Below are the code and all the weights of a small trained network. Each question names an input and a class and asks about switching units off, where a switched-off unit gives its printed mean instead of its output.

import numpy as np


def w(rows, s, z=0):
    codes = np.array(rows[::2]) - 128.0
    scale = np.full(codes.shape[1], s)
    scale[-1] = z or s
    return codes * scale


def f(y):
    return y / 2 * (1 + np.tanh(0.7978845608 * (y + 0.044715 * y**3)))


def log_softmax(a):
    a = a - a.max(-1, keepdims=True)
    return a - np.log(np.exp(a).sum(-1, keepdims=True))


def net(x, mask):
    res = np.array(x, float).reshape(1, 7) / 4 @ E
    y = f(res @ A[0][:, :-1].T + A[0][:, -1])
    res = res + np.where(mask, y, B[0][:, -1]) @ B[0][:, :-1]
    return log_softmax(res[-1] @ U[:, :-1].T + U[:, -1])


A, B = {}, {}
E = w([
[95,215,123,158],'x0',
[71,145,86,179],'x1',
[85,176,137,187],'x2',
[222,142,3,71],'x3',
[91,48,176,54],'x4',
[31,112,87,96],'x5',
[188,65,145,239],'x6',
],0.0039)
A[0] = w([
[5,113,132,143,152],'neuron 1',
[138,127,130,118,115],'neuron 2',
[156,87,72,233,73],'neuron 3',
[146,155,127,139,249],'neuron 4',
[102,124,133,130,113],'neuron 5',
[148,81,148,117,32],'neuron 6',
[186,202,177,159,205],'neuron 7',
[126,128,106,126,210],'neuron 8',
[105,121,48,36,185],'neuron 9',
[148,102,139,119,26],'neuron 10',
[93,122,137,129,113],'neuron 11',
[134,129,128,121,141],'neuron 12',
[131,123,130,126,43],'neuron 13',
[149,88,146,118,18],'neuron 14',
[148,88,146,118,20],'neuron 15',
],0.018,0.0017)
B[0] = w([
[50,190,127,240,254],'neuron 1',
[136,114,136,118,129],'neuron 2',
[181,169,123,24,225],'neuron 3',
[120,182,161,118,163],'neuron 4',
[129,133,121,164,137],'neuron 5',
[116,37,125,141,151],'neuron 6',
[117,255,95,135,209],'neuron 7',
[129,168,167,125,148],'neuron 8',
[189,228,121,55,254],'neuron 9',
[115,68,135,120,132],'neuron 10',
[137,133,106,184,146],'neuron 11',
[139,123,126,126,131],'neuron 12',
[127,117,151,127,117],'neuron 13',
[118,49,140,137,144],'neuron 14',
[120,45,115,141,143],'neuron 15',
],0.025,0.0055)
U = w([
[28,146,122,225,101],'0',
[136,1,151,109,3],'1',
[185,190,110,40,240],'2',
],0.0052,0.0018)

Each question gives the input, the list of numbers given to net, and the class t.
The units are the neurons (one row each of A and B). Each row of codes is followed by its name. A weight is (code - 128) times the scale printed after its matrix; where a second scale follows, it is the last column's (A, B and U).
mask holds one flag per neuron, in row order. A switched-off neuron (its flag False) gives its mean, the last column of its row in B, instead of its output. The means were averaged over made-up inputs and are rounded, as every weight is.
A unit's drop is (log p(t) with every unit on - log p(t) with that unit switched off) / (log p(t) with every unit on - log p(t) with every unit switched off).
The circuit of an input: a set's keep is (log p(t) with only the set's units on - log p(t) with every unit switched off) / (log p(t) with every unit on - log p(t) with every unit switched off). Starting from the 12 units with the biggest drops (on a tie, the unit counted first), units are removed one at a time, each time the one whose removal leaves the highest keep (on an exact tie, the one counted first), for as long as the keep stays at least 0.8.
units of the circuit, in order: the units of the circuit, biggest drop first
most important unit: the unit with the biggest drop
top k neurons: the k neurons with the biggest drops, biggest first
drop when u is switched off: that unit's drop, to one decimal
input [-5,-8,-7,5,5,8,6], class 1: most important unit => neuron 6
input [-8,-3,-1,0,4,-5,-7], class 1: units of the circuit, in order => neuron 7; neuron 6; neuron 14
input [1,5,0,-1,5,-4,2], class 1: units of the circuit, in order => neuron 9; neuron 1; neuron 7
input [7,3,-7,-4,0,2,-6], class 0: top 2 neurons => neuron 1; neuron 3
input [2,0,-3,-2,6,-8,-3], class 1: top 3 neurons => neuron 1; neuron 9; neuron 3
input [7,-4,-4,1,4,7,7], class 0: top 2 neurons => neuron 3; neuron 9
input [7,2,0,-8,3,1,-7], class 0: drop when neuron 9 is switched off => 0.0
input [2,0,4,2,-1,7,0], class 0: drop when neuron 3 is switched off => 0.5
input [-2,6,-2,-4,1,8,-4], class 0: drop when neuron 1 is switched off => 0.9
input [8,-2,3,1,1,6,-2], class 0: top 2 neurons => neuron 1; neuron 3
input [7,-8,-3,-3,5,-3,5], class 1: top 2 neurons => neuron 1; neuron 9
